In the rows, 128 means zero.
Here are made-up nodes, facts about them, and rows of numbers that follow some of those facts. Name the node behind each unnamed row.

There are 3 kinds of fact about the nodes: plazuku, maka, griklil.
Z104 plazuku Z223; Z109 plazuku Z117; Z113 plazuku Z845; Z12 plazuku Z191; Z120 plazuku Z974; Z122 plazuku Z496
Z123 plazuku Z546; Z14 plazuku Z905; Z140 plazuku Z220; Z143 plazuku Z117; Z147 plazuku Z883; Z149 plazuku Z173
Z151 plazuku Z419; Z158 plazuku Z546; Z162 plazuku Z637; Z170 plazuku Z697; Z181 plazuku Z472; Z183 plazuku Z496
Z193 plazuku Z562; Z194 plazuku Z561; Z200 plazuku Z191; Z204 plazuku Z980; Z21 plazuku Z905; Z211 plazuku Z472
Z219 plazuku Z697; Z221 plazuku Z562; Z230 plazuku Z546; Z231 plazuku Z948; Z239 plazuku Z191; Z24 plazuku Z697
Z25 plazuku Z905; Z274 plazuku Z15; Z282 plazuku Z496; Z31 plazuku Z974; Z314 plazuku Z654; Z316 plazuku Z173
Z345 plazuku Z79; Z349 plazuku Z191; Z35 plazuku Z948; Z351 plazuku Z223; Z363 plazuku Z845; Z368 plazuku Z995
Z372 plazuku Z995; Z378 plazuku Z948; Z379 plazuku Z637; Z381 plazuku Z191; Z383 plazuku Z496; Z390 plazuku Z220
Z397 plazuku Z883; Z400 plazuku Z703; Z406 plazuku Z117; Z418 plazuku Z173; Z42 plazuku Z472; Z422 plazuku Z654
Z430 plazuku Z79; Z437 plazuku Z225; Z439 plazuku Z796; Z45 plazuku Z268; Z459 plazuku Z697; Z469 plazuku Z663
Z478 plazuku Z697; Z485 plazuku Z905; Z488 plazuku Z759; Z490 plazuku Z980; Z500 plazuku Z191; Z503 plazuku Z845
Z508 plazuku Z117; Z511 plazuku Z796; Z520 plazuku Z637; Z547 plazuku Z759; Z548 plazuku Z546; Z554 plazuku Z759
Z565 plazuku Z697; Z576 plazuku Z472; Z590 plazuku Z796; Z599 plazuku Z905; Z603 plazuku Z654; Z605 plazuku Z496
Z607 plazuku Z905; Z611 plazuku Z117; Z616 plazuku Z496; Z617 plazuku Z974; Z619 plazuku Z974; Z641 plazuku Z985
Z645 plazuku Z546; Z647 plazuku Z654; Z649 plazuku Z637; Z656 plazuku Z15; Z667 plazuku Z995; Z675 plazuku Z496
Z681 plazuku Z905; Z686 plazuku Z117; Z689 plazuku Z995; Z7 plazuku Z974; Z706 plazuku Z637; Z707 plazuku Z980
Z709 plazuku Z759; Z712 plazuku Z268; Z721 plazuku Z220; Z722 plazuku Z995; Z726 plazuku Z496; Z732 plazuku Z423
Z734 plazuku Z663; Z739 plazuku Z703; Z749 plazuku Z697; Z750 plazuku Z15; Z753 plazuku Z980; Z755 plazuku Z324
Z765 plazuku Z324; Z772 plazuku Z883; Z787 plazuku Z15; Z788 plazuku Z883; Z814 plazuku Z995; Z823 plazuku Z423
Z831 plazuku Z117; Z839 plazuku Z845; Z840 plazuku Z974; Z843 plazuku Z697; Z844 plazuku Z703; Z853 plazuku Z268
Z86 plazuku Z191; Z863 plazuku Z985; Z865 plazuku Z654; Z870 plazuku Z223; Z872 plazuku Z561; Z878 plazuku Z718
Z884 plazuku Z220; Z888 plazuku Z697; Z894 plazuku Z561; Z899 plazuku Z546; Z924 plazuku Z172; Z93 plazuku Z905
Z932 plazuku Z191; Z937 plazuku Z132; Z94 plazuku Z225; Z941 plazuku Z220; Z946 plazuku Z472; Z95 plazuku Z718
Z953 plazuku Z697; Z963 plazuku Z883; Z976 plazuku Z496; Z978 plazuku Z79; Z981 plazuku Z546; Z982 plazuku Z173
Z987 plazuku Z423; Z996 plazuku Z220; Z999 plazuku Z172; Z104 maka Z113; Z104 maka Z93; Z104 maka Z472
Z117 maka Z753; Z117 maka Z787; Z117 maka Z79; Z117 maka Z147; Z117 maka Z419; Z14 maka Z663
Z14 maka Z316; Z14 maka Z853; Z14 maka Z718; Z149 maka Z845; Z149 maka Z158; Z15 maka Z220
Z170 maka Z888; Z172 maka Z400; Z172 maka Z231; Z172 maka Z158; Z193 maka Z765; Z193 maka Z282
Z193 maka Z814; Z193 maka Z132; Z193 maka Z472; Z193 maka Z123; Z21 maka Z268; Z21 maka Z706
Z211 maka Z42; Z211 maka Z981; Z211 maka Z980; Z211 maka Z123; Z219 maka Z496; Z219 maka Z268
Z219 maka Z113; Z225 maka Z508; Z274 maka Z981; Z31 maka Z883; Z31 maka Z239; Z31 maka Z113
Z324 maka Z372; Z324 maka Z996; Z349 maka Z379; Z349 maka Z147; Z368 maka Z381; Z397 maka Z194
Z397 maka Z981; Z397 maka Z221; Z437 maka Z191; Z437 maka Z590; Z437 maka Z204; Z437 maka Z932
Z437 maka Z95; Z437 maka Z611; Z439 maka Z418; Z439 maka Z765; Z439 maka Z24; Z439 maka Z239
Z439 maka Z122; Z488 maka Z231; Z490 maka Z383; Z490 maka Z734; Z511 maka Z204; Z511 maka Z122
Z546 maka Z7; Z546 maka Z739; Z546 maka Z430; Z546 maka Z500; Z547 maka Z422; Z547 maka Z430
Z547 maka Z865; Z547 maka Z562; Z565 maka Z383; Z565 maka Z496; Z565 maka Z158; Z565 maka Z423
Z576 maka Z843; Z576 maka Z980; Z576 maka Z839; Z603 maka Z316; Z605 maka Z383; Z605 maka Z469
Z605 maka Z223; Z619 maka Z383; Z619 maka Z755; Z619 maka Z140; Z656 maka Z383; Z656 maka Z845
Z656 maka Z549; Z656 maka Z7; Z656 maka Z173; Z681 maka Z765; Z681 maka Z42; Z681 maka Z980
Z681 maka Z183; Z681 maka Z853; Z686 maka Z996; Z686 maka Z158; Z686 maka Z35; Z703 maka Z845
Z703 maka Z894; Z703 maka Z221; Z707 maka Z839; Z707 maka Z718; Z712 maka Z561; Z712 maka Z143
Z759 maka Z204; Z759 maka Z143; Z759 maka Z113; Z788 maka Z549; Z788 maka Z689; Z823 maka Z941
Z823 maka Z113; Z823 maka Z796; Z844 maka Z982; Z844 maka Z999; Z844 maka Z379; Z844 maka Z314
Z863 maka Z485; Z863 maka Z645; Z863 maka Z122; Z872 maka Z982; Z872 maka Z422; Z872 maka Z406
Z872 maka Z221; Z872 maka Z25; Z872 maka Z508; Z872 maka Z500; Z937 maka Z561; Z937 maka Z162
Z937 maka Z390; Z94 maka Z282; Z94 maka Z520; Z94 maka Z147; Z94 maka Z995; Z948 maka Z649
Z948 maka Z654; Z953 maka Z378; Z953 maka Z151; Z953 maka Z689; Z963 maka Z282; Z963 maka Z390
Z976 maka Z899; Z985 maka Z45; Z985 maka Z616; Z985 maka Z814; Z985 maka Z520; Z985 maka Z905
Z987 maka Z79; Z987 maka Z611; Z120 griklil Z814; Z140 griklil Z814; Z140 griklil Z120; Z183 griklil Z894
Z191 griklil Z204; Z194 griklil Z345; Z204 griklil Z430; Z25 griklil Z546; Z31 griklil Z430; Z345 griklil Z363
Z400 griklil Z787; Z400 griklil Z316; Z459 griklil Z219; Z459 griklil Z603; Z459 griklil Z363; Z459 griklil Z86
Z459 griklil Z617; Z503 griklil Z351; Z503 griklil Z430; Z511 griklil Z351; Z546 griklil Z430; Z546 griklil Z924
Z547 griklil Z546; Z603 griklil Z899; Z637 griklil Z430; Z647 griklil Z430; Z647 griklil Z181; Z667 griklil Z843
Z667 griklil Z654; Z689 griklil Z183; Z697 griklil Z459; Z703 griklil Z617; Z712 griklil Z143; Z712 griklil Z647
Z712 griklil Z726; Z726 griklil Z603; Z739 griklil Z140; Z759 griklil Z219; Z759 griklil Z718; Z787 griklil Z617
Z788 griklil Z219; Z86 griklil Z840; Z86 griklil Z349; Z894 griklil Z351; Z899 griklil Z980; Z924 griklil Z204
Z941 griklil Z219; Z941 griklil Z15; Z985 griklil Z549; Z985 griklil Z546; Z985 griklil Z511; Z996 griklil Z31

Some rows with their names:
[121 130 127 124 167 138 122  80 122 117 143 132 124 146 120 152 117 160
 130 123 139 119 123 121 150 108 132 142 123 117 134 123 127 141 121 132
 114 117 125 109 154 132 150 110  93 122 133 147] -> Z853
[126 130 120 121 134 122 130 100 111 151 140 146 133 133 122 141 121 138
 131 125 118 113 123 130 151 136 132 116 123 118 121 131 113 127 132 133
 123 121 127 122 141 140 139 113 111 132 132 139] -> Z645
[130  87 120 130 146 124 139 113 118 154 100 158 150 145 119 117 111 122
 130 123 123 141 122 128 145 169 126 120 132 120 110  98 104 124 144 133
  98 109 123 151 137 146 124 129  84 146 131 113] -> Z406
[126 125 124 120 151 114 121 103 129 134 128 136 142 145 127 142 115 131
 135 127 133 125 121 131 153 114 132 123 126 120 126 123 121 140 120 133
 123 119 122 138 133 141 149 110 111 126 133 140] -> Z839
[126 131 122 125 131 125 125  93 115 151 140 144 136 131 123 143 121 137
 128 128 116 114 123 133 151 134 133 119 123 118 120 129 119 137 136 131
 111 124 126 125 138 141 140 113 109 130 132 137] -> Z378
[139  82 118 125 155 111 142 136 121 161  89 163 149 144 117 109 111 119
 128 121 115 150 127 134 134 178 121 112 132 127 109  91  98 133 147 138
  94 109 121 170 140 150 111 137  76 150 126 106] -> Z831
[139 129 119 150 113  96 122  84 116 163 140 142 151 157 124 152 124 131
 133 141 132 154 127 147 112 152 156 113 131 126 112 149 118 178 153 135
 109 110 124 154 127 144 139 126 137 104 122 107] -> Z675
[141 129 116 104 171 131 141 122 102 162 101 159 112 161 116 110 111 102
 130 137 113 132 137 121 145 169 118 118 119 129 117 124  99 120 148 139
 132 130 126 135 115 151 102 113 139 150 136 103] -> Z239
[141  82 121 147 181 103 135 139 151 137 111 159 117 160 116 117 110 136
 116 118 129 165 115 101 108 167 122 115 118 118 107  94  99 141 140 142
  94 109 130  96 163 108 149 136  23 143 141 150] -> Z485
[125 119 122 127  95 135 113  87 133 126 124 157 147 110 122 134 135 125
 128 127 105 120 136 147 144 148 127 124 124 118 115 129 144 154 146 114
  98 152 130 112 141 136 132 108 172 135 129 140] -> Z223
[133 139 162 148  75 155 143 110 154 110 164  88 124 125 141 106 144 103
 117 145 120 132 120 142  97 167 116 143 116 149 111 126 144  76 132 110
 101 125 142 167 129 106 105 162  25 124 141 105] -> Z619
[125 134 134 112 107 123 144 193 131 149 157  88  97 103 141 106 135 104
 136 119 131 127 118 135  94 144 118 123 114 152 124 139 137  77 109 128
 166 109 126  99 140 106 127 138 111 131 143 135] -> Z21
[123 114 119 119 113 125 113 102 134 121 113 155 150 112 121 136 123 120
 133 122 113 119 134 145 143 129 133 127 128 117 124 131 144 154 146 117
  96 149 126 109 141 140 138 106 198 135 131 145] -> Z562
[120 142 139 153  81 143 141 190 150  87  93  90  92 126 135 105 145 119
 133 140 153 164 130  89  93 101 115 128 129 135 139 127 145  89 122 116
 166 112 122 156  99 106 104 172  94 108 114 107] -> Z788
[126 129 122 123 136 120 126  95 119 144 134 144 139 137 125 143 120 137
 130 126 123 118 122 131 152 127 133 122 124 117 122 125 120 138 126 131
 115 122 125 133 139 140 143 114 109 129 132 138] -> Z982
[125 122 116 113 111 136 123 109 113 149 126 157 134 104 118 132 121 115
 131 119 106 112 139 144 135 140 139 125 125 120 127 143 144 145 149 120
 109 147 128 100 140 139 124 105 218 141 131 143] -> Z883
[140 141 156 112 144 153 142 189 159  94 172  84 131 111 144 113 137  93
 114 139 153 100 114 143  94 109 117 151 116 146 148 106 145  89 123 119
 148 117 120 125  96 108 107 143  82 138 143 106] -> Z953

Rows to name:
No name comes twice in this set of rows, the named rows included.
[141 142 133 114  81  94 119 174 154 158 169  81 140 130 146 139 144  91
 139 145 149 142 122 145  95 102 152 116 115 152 137 149 146 133 107 122
 176 124 124 156  86 106 142 122 185  98 139 104] => Z976
[120 111 130 110 174 101 111 126 157  94 103 109 152 172 135 142 110 127
 138 127 156 140 118 122 154  99 128 133 135 118 136 110 116 141  85 138
 130 115 120 171 116 143 160 110  82 114 135 144] => Z981

Now the same nodes, written a new way:
Named rows:
[150  92 140 131 138  87 123 134 136 121 131 131 124 117  89 116 131 110
 160 178 160 182 115 119 105 137] -> Z605
[ 92 151  77 156 118  95 137 152 109 105 176 126  99 138 180 104  94 154
 120 142 168 155 115 109 146 130] -> Z503
[134 125 142 128 127 130 128 129 126 126 124 129 129 125 116 132 127 119
 136 135 118 124 131 130 128 121] -> Z878
[127 145 114 131 133 139 124 126 111 138 110 117 146 134 152 123 137 139
 125 137 125 153 138 111 119 119] -> Z667
[111 146 109 155 145  99 108 141 124 123 145 128 189 124 119 124 149 136
 117 164 198 145  98 103  86 128] -> Z547
[134 125 128 134 130 120 136 139 130 121 106 127  84 124  92 141 153 103
 173 157 104 147 134 103 171 166] -> Z823
[110 132 144 125 136 109 118 110 133 134 148 130 147 121 148 134 112 134
 109 110 133 127 135 154 104  70] -> Z314
[ 84 149  65 176 148  80 120 167  90 119 152 133 164 102 137  98 104 147
  68 150 217 153  84 102  74 140] -> Z546
[123 127 128 120 123 139 145 124 133 127 120 127  72 134 132 137 133 124
 138 109  78 102 140 135 152 137] -> Z418
[132 123 141 127 128 127 126 128 128 125 125 128 127 124 111 135 119 118
 135 132 135 126 125 132 127 117] -> Z946
[116 137 128 117 125 151 139 114 145 130 135 128 101 141 155 142 150 134
 128 103  88  90 138 134 135 145] -> Z814
[148  96 134 129 128  89 110 129 117 127 119 128 156 114  93 120 125 101
 132 169 149 163 120 108 140 124] -> Z490
[137 129 133 135 131 116 114 139 135 136 118 132 127 113 106 142 134 113
 155 145 145 143 128 120 140 135] -> Z948
[121 124 134 129 129 117 136 122 137 129 119 128 134 122 117 132 126 122
 126 123 146 143 138 134 157 111] -> Z722
[117 122 151 126 120 139 177 117 163 110  94 133 119 119 141 128 119 135
 103 105 120 103 166 134 216 156] -> Z239
[136 133 130 128 127 128 127 122  96 145 120 118 130 127 120 144 148 125
 110 123 126 154 144 121 152  91] -> Z607
[140 130 127 116 125 156 150 127 148 142 158 120  68 138 160 137 148 143
 126  95  77  86 131 155 112 129] -> Z282

Rows to name:
No name comes twice in this set of rows, the named rows included.
[129 144 139 137 101  95 114 130 142 105 179 125 113 150 167 131  92 142
 184 154 169 167 138 119 180  95] => Z351
[124 146  87 138 132 137 131 143 118 126 108 120  95 132 125 129 179 127
 153 152 111 131 126  83 135 203] => Z712
[162  75 151 109 117 132 140 119 126 129 134 127 130 131 137  90  95 150
  96 123 136 161 133 164  96 100] => Z383
[ 96 158  65 178 138 126 174 185  81 114 120 122  42 104 131 106 124 141
  87 141 143 145 110  84 159 185] => Z31
[121 137 103 136 143 118  93 130 135 135 114 130 216 129 117 119 175 135
 121 159 186 163 103  93  80 171] => Z703
[122 120 158 129 124 117 157 120 155 112 107 135 164 115 133 124 107 135
  95 118 161 111 150 140 175 122] => Z381
[138 129 122 121 133 130 142 124 146 142 159 121  88 131 154 139 156 132
 133 106  91 108 137 143 118 118] => Z616
[117 135  62 121 151 165 110 117 147 122  80 124 213 171 125 100 230 136
 103 122 117 132 121  76  91 233] => Z459
[102 118 116 151 133 101 142 149  82 123 179 133 121 103 156  94  50 149
  32  99 160 120 103 165  73  51] => Z430
[155  90 128 111 117 131 137 131 133 134 118 129  96 123 133 100 108 137
 132 120 120 169 135 148 126 143] => Z496
[130 133 144 139 134 113 103 132 133 138 140 133 179 118 113 137 113 120
 138 132 174 132 107 147 100  94] => Z225
[119 128 121 124 130 125 109 119 125 123 143 130 201 143 153 106 126 151
  86 129 171 144 115 127  77 115] => Z739
[126 115 108 117 123 136 116 115 125 118 108 127 187 148 150  91 149 158
 101 148 151 164 120 103 100 181] => Z140
[127 131  99 123 145 157 131 127 157 127 118 125 156 153 137 113 201 161
 129 146 137 148 109 110  70 202] => Z726

The same nodes again, as new rows of numbers:
Some rows with their names:
[137 163 151 104  87 150 144 130 113 126  84 146 166 147 162] -> Z282
[118 148 135 130 161 124 152  88 135 121 107 145 121 162 141] -> Z796
[117 147 109 128 110 126 159 148 128 157 126 103 164  56 104] -> Z500
[139 111  98  72 129 150 180 125 139 144 119 152 101 195  95] -> Z941
[ 75 171 147 114 109 104 166 157 147  98  61  63 118 161 149] -> Z980
[129 116 129 148 146  96 163 137 121 162 177 148 123 147 172] -> Z637
[129  92 164 105 139 144 104 129 102 104 133 130 118 130 146] -> Z963
[136 118 119 121 135 124 112 123 120 121 136 137 143 123 125] -> Z109
[138 123 122 121 132 122 114 115 116 122 137 130 136 120 128] -> Z548
[140 142 104 118 126 125 128 119 125 127 125 137 147 119 134] -> Z649
[158 115 119 153 130 112 132 149 135 144 151 123 131 133 174] -> Z924
[143 121 121 124 130 127 114 123 123 127 127 132 131 116 132] -> Z870
[121 104 203 122 146 142 104 176  92 101 125 108  92 126 112] -> Z211
[133 145 132  98 121 143 132 134 104 118 109 127 145 130 158] -> Z45
[102 146 143  91 131 120 146 109 106 118 121 135 153 124 171] -> Z995
[138 122 123 123 127 131 114 122 123 127 126 129 137 118 127] -> Z772
[146 111 113 110 132 165 151  79 139 129 108 140 162 127 159] -> Z932

Which node is each row?
No name comes twice in this set of rows, the named rows included.
[ 50  76 139 167 115  84 132 142 104 169 171 133  84 126  70] => Z703
[103 165 155  87 126 132 132 101 123 145 119 126 102 120 177] => Z905
[146 135  88 131 123 126 137 111 167 102  80  96 142 181 177] => Z143
[146 186 102 162 106 120 142 124 164 168  87 154 153 124  69] => Z383
[144 155 184 166 112 134 151 198 118 146  98 115 139 165 176] => Z183
[112 186 112 126 109 109 142 163 113 148 110 110 148  91 108] => Z221
[133  75 195 115 147 152  94 150  99  95 129 117 100 146 136] => Z193
[146 110 117 145 116 100 108 141 164 112 127  93 138 135 172] => Z181
[137 164  95 164 100  81 137 171 154 151 132  84 154  99 150] => Z430
[151  55 152 115 152 141  83  92 125  98 150 149 114 138 146] => Z437
[139 146 140 126 149 173 166 115 128 129  71 117 140 149 136] => Z239
[ 90 128 118  98  86 127 175 178  93 161 132 121 113 141  85] => Z194
[105 175 149 113 149 128 161 108 116 117  92 130 125 165 154] => Z472
[150 137  91  98 121 144 130  90 117 122 116 149 164 144 164] => Z611

